Each row, then roughly how far along a hidden order it lies, from 0 to 30:
[-0.62 -1.07  0.94 -0.50 -0.49 -1.17 -0.38  0.12  0.06 -0.13 -0.19 -0.66
 -0.62  0.02 -0.75 -0.50 -0.70 -0.12 -0.31 -0.33  0.41  0.46 -0.05  1.20
 -0.97  0.69 -1.45  0.22 -0.91 -0.39 -0.27 -0.69  0.10 -0.15  0.11 -1.55
 -0.09 -0.76  0.74 -0.50 -0.24] | 20
[-0.07 -0.57 -0.82  0.96 -0.06  0.19  0.60  0.27 -0.12  1.11  0.07 -0.13
  0.50 -0.01 -0.23  0.72  0.05 -0.18  0.03  0.43 -0.20 -0.39  0.05  0.57
  0.27  1.01 -0.48 -0.13 -0.34  0.10  0.10 -0.29  0.00  0.01  0.24 -0.59
 -0.05  0.17 -0.34  0.30 -0.49] | 12
[ 0.01 -0.48 -0.60  0.34 -0.15  0.31  0.04  0.09  0.04  0.69 -0.28 -0.10
 -0.03 -0.04  0.20  0.62  0.03 -0.12  0.25 -0.04  0.08 -0.14 -0.06  0.13
  0.15 -0.01 -0.34  0.00 -1.26 -0.16  0.09 -0.14 -0.11 -0.30  0.10 -0.67
 -0.15  0.37 -0.35 -0.01 -0.45] | 14
[-0.26  0.34  1.14 -0.19 -0.55  0.06 -0.59 -0.12  0.24 -0.51 -1.26  0.18
 -0.97 -0.04  0.17  0.08 -0.66 -0.02  0.17 -0.75  0.73  0.34 -0.22  0.11
 -0.36 -0.38 -0.99  0.12 -0.45 -0.80  0.08 -0.19 -0.33 -0.37 -0.23  0.13
 -0.22 -0.26  0.18 -0.33  0.02] | 19
[-0.38  0.09  3.58 -0.52 -1.22  0.62 -1.87  0.21  0.42 -1.52 -2.52  2.19
 -2.50 -0.05  0.66  0.05 -1.83 -0.21  0.59 -1.68  1.97 -0.17 -0.54 -0.09
 -1.31  0.50 -2.27  0.52 -3.13 -1.96  0.42  0.07 -0.62 -1.15 -0.52  0.58
 -0.41  0.93 -0.68 -1.60  0.40] | 26
[ 0.30 -0.09 -0.02  1.03 -1.12  0.90  0.01  0.03  0.20  0.51 -0.95  0.01
 -0.51 -0.13  0.40  0.09 -0.71 -0.22  0.51 -0.85  0.46 -0.22 -0.37  0.05
  0.05 -0.32 -0.85 -0.36 -2.07 -0.79  0.33 -0.17 -0.62 -0.53  0.05 -1.00
 -0.24  0.37 -0.54  0.15 -0.60] | 17
[-0.24 -0.75  1.79  0.94 -1.46  0.38 -0.62  0.35  0.31  0.35 -1.86  0.24
 -1.72 -0.12  0.31  1.08 -1.66 -0.49  0.20 -1.04  1.35 -0.42 -0.58  0.96
 -1.12  0.82 -3.06 -0.11 -4.39 -1.97  0.41 -0.56 -0.80 -0.96  0.04 -0.73
 -0.38  0.35 -0.60 -0.69 -0.83] | 24
[ 0.29 -0.28  0.71  1.42 -1.23  0.92 -0.29  0.21  0.39  0.64 -1.38 -0.59
 -0.48 -0.16  0.33  1.63 -0.92 -0.39  0.50 -0.89  0.57 -0.28 -0.47  0.20
 -0.53  0.43 -1.00 -0.59 -3.16 -1.15  0.39 -0.44 -0.49 -0.74  0.11 -1.46
 -0.39  0.39 -0.47  0.29 -1.14] | 19
[-0.52 -1.12 -2.88 -0.01  2.79  0.86 -0.31 -0.46 -0.86 -4.03  3.24  1.15
  2.60  0.09  0.60  0.05 -0.40 -0.82  0.85  0.61 -0.33 -1.47  0.59  3.27
  1.21 -3.69  2.38 -2.26  0.89  3.85  0.52 -1.75  1.64  0.23 -0.25 -2.09
  0.72 -0.02 -0.27  0.70  0.13] | 0
[-0.41 -1.52 -2.67  1.32  1.62  0.32  0.33  0.20 -0.81 -0.02  2.49  0.70
  2.04 -0.03  0.18  0.70  0.19 -0.85  1.22  1.17 -0.39 -1.40  0.30  2.83
  0.43  0.00  0.79 -1.40 -0.75  1.65  0.34 -1.45  1.26  0.34  0.30 -2.29
  0.41 -0.14 -0.72  1.31 -0.75] | 2
[-2.52  3.59  2.97 -4.89  0.72 -2.54 -3.96  1.10  1.65 -2.30 -1.56  5.48
 -6.85  0.83 -1.20 -5.28 -2.00 -1.06 -2.92  1.53  5.29 -0.11  1.19  1.54
 -3.81  8.10 -7.44  4.64 -8.35 -2.52  0.90  0.20  0.49  1.92 -0.54  4.87
  3.21  3.88  0.41 -4.87  0.97] | 30
[ 0.33 -0.15  2.22  1.07 -1.68  1.60 -1.31  0.09  0.55 -0.89 -2.37  1.57
 -1.81 -0.20  1.31  0.78 -1.79 -0.27  1.00 -1.76  2.09 -0.40 -0.76 -0.20
 -0.94 -0.89 -1.63 -0.31 -3.80 -2.27  0.72  0.24 -1.28 -1.46 -0.51 -0.46
 -0.50  0.92 -1.17 -0.82 -0.05] | 24

Next part:
[ 0.03  0.14  0.34  0.52 -0.56  0.59 -0.65  0.48  0.21  0.24  0.35 -0.38
  0.02  0.14  0.48 -0.56 -0.36  0.97  0.09  0.14 -0.43  0.26  0.87 -0.03
 -1.02 -0.99 -0.20 -0.04 -1.17 -0.28  0.40 -0.05  0.25 -0.16  0.43 -0.34
  0.48  0.31  0.77  0.40  0.65  2.91  4.32  5.57] | 30
[ 0.53  1.00  2.88  2.48  4.45  4.01  2.42  1.04  1.10  0.31  0.80  0.65
  0.28  0.07  0.20  0.02 -0.04  0.07  0.04  0.03 -0.05 -0.04  0.12  0.01
  0.22  0.04  0.09  0.03 -0.06  0.19  0.11  0.00  0.05  0.04  0.18  0.09
 -0.07  0.12  0.11  0.12  0.01  0.04  0.15  0.37] | 3
[-0.03  0.07 -0.03  0.08  0.33  0.42  0.20  0.22  0.46  0.38  1.52  2.81
  2.25  2.45  2.89  3.15  3.37  2.51  0.93  0.31  0.24  0.10  0.15  0.09
 -0.13  0.01  0.05  0.04 -0.20  0.02 -0.02 -0.56 -0.10  0.05  0.16 -0.17
  0.15  0.10  0.13 -0.01  0.01  0.06  0.13  0.29] | 9
[ 0.02  0.07  0.39  0.39 -0.21  0.81 -0.05  0.84  1.84  1.28  3.69  5.15
  2.10  2.02  1.72  0.91  0.27  1.17  0.22  0.13 -0.26  0.25  0.67  0.04
 -0.62 -0.70 -0.22  0.03 -0.87  0.06  0.32 -0.05 -0.09 -0.18  0.34 -0.47
  0.23 -0.02  0.43  0.42  0.10  0.10 -1.77  0.13] | 8
[ 1.91  1.87  2.44  1.36 -0.54  0.88 -0.77  0.68  0.39  0.32  0.45  1.15
 -0.13  0.31  0.74 -2.02 -0.41  1.47  0.05  0.15 -0.77  0.32  1.02 -0.06
 -1.15 -1.07 -0.48 -0.03 -1.65 -0.17  0.31 -0.16  0.01 -0.40  0.39 -0.76
  0.32 -0.02  0.75 -0.88  0.09 -0.08 -3.45 -0.15] | 0
[ 0.01  0.29  0.49  0.68 -0.83  0.58 -0.89  0.55  0.24  0.29  0.37  1.11
 -0.26  0.09  0.81 -0.37 -0.32  0.96  0.05  0.18 -0.60  0.33  1.07  0.01
 -1.22 -1.21 -0.36 -0.04 -1.63 -0.29  0.28 -0.33  0.03 -0.27  0.40 -0.65
  0.44  0.30  0.81 -0.28  0.49  2.02  2.07  4.74] | 30
[ 0.00  0.05  0.39  0.24 -0.23  0.46 -0.34  0.45  0.51  0.43  1.23  2.35
  1.52  2.46  3.19  3.53  4.55  4.28  1.52  0.63  0.26  0.33  0.71  0.02
 -0.52 -0.58 -0.15  0.01 -1.17 -0.05  0.02  0.19  0.11 -0.05  0.35 -0.46
  0.14  0.11  0.41 -0.46  0.08  0.15 -1.40  0.13] | 10
[-0.03  0.03  0.28  0.27 -0.24  0.28 -0.26  0.19  0.18  0.16  0.32  0.62
 -0.08 -0.18  0.22  0.06 -0.15  0.70 -0.10  0.08 -0.25  0.17  0.53  0.06
 -0.25  0.01  0.16  0.59  1.19  3.32  5.90  5.73  5.05  3.83  4.36  2.88
  1.37  0.75  0.54 -0.08  0.11  0.15 -1.38  0.02] | 21
[-0.06 -0.01 -0.11 -0.08  0.49  0.19  0.53  0.12  0.98  0.75  3.00  3.76
  2.50  2.36  1.85  2.08  2.13  0.42  0.28  0.05  0.31 -0.01 -0.18  0.01
  0.51  0.22  0.15  0.01  0.45  0.03  0.08  0.04 -0.01  0.27  0.08  0.17
  0.01  0.25 -0.12  0.28 -0.01 -0.24  0.26  0.53] | 8
[-0.05  0.04  0.04  0.27 -0.06  0.13 -0.24  0.15  0.16  0.15  0.11  0.29
 -0.13 -0.07 -0.15  0.04  0.09  0.71  0.27  0.28  1.24  1.39  3.07  2.00
  4.83  7.09  2.31  1.60  1.69  1.24  1.05  0.39  0.24  0.18  0.27 -0.05
  0.10  0.10  0.25 -0.11  0.11 -0.09 -0.27 -0.12] | 17
[ 0.02  0.04  0.11  0.13 -0.08  0.13 -0.02  0.07  0.18  0.05  0.04  0.10
 -0.01  0.02 -0.39  0.06  0.07  0.53  0.04  0.02 -0.05  0.08  0.12 -0.01
 -0.19 -0.09  0.02 -0.02 -0.21  0.08  0.12  0.42  0.15  0.26  0.82  1.89
  2.65  3.71  2.13  4.49  1.58  3.87  4.21  1.87] | 27
[-0.04 -0.07  0.01  0.17  0.11  0.18  0.04  0.08  0.03  0.05  0.13  0.04
  0.10 -0.11  0.16 -0.11  0.17 -0.02  0.08  0.03  0.04  0.02  0.04  0.01
 -0.06  0.10  0.07  0.06 -0.09  0.01 -0.08  0.03 -0.04  0.12  0.11  0.21
  0.36  0.51  0.47  1.45  0.81  3.14  7.40  5.86] | 29
[-0.03  0.12  0.33  0.43 -0.38  0.35 -0.29  0.24  0.16  0.15  0.10  0.68
 -0.06  0.05  0.44  0.02  0.04  0.58  0.07  0.07 -0.30  0.19  0.62 -0.01
 -0.43 -0.28 -0.01  0.44  1.20  3.15  4.80  5.56  5.03  4.18  4.73  3.18
  1.38  0.68  0.52 -0.22  0.20  0.13 -0.77  0.11] | 22
[ 1.67  1.97  4.11  2.24  4.06  2.05  1.61 -0.04  0.22 -0.01 -0.01 -0.49
  0.29 -0.05 -0.35  0.32  0.42 -0.77  0.08 -0.08  0.42 -0.16 -0.53  0.01
  0.90  1.00  0.38  0.06  0.92  0.07  0.08 -0.02  0.31  0.24 -0.26  0.39
 -0.13  0.21 -0.25  0.86  0.02 -0.07  1.98 -0.18] | 2
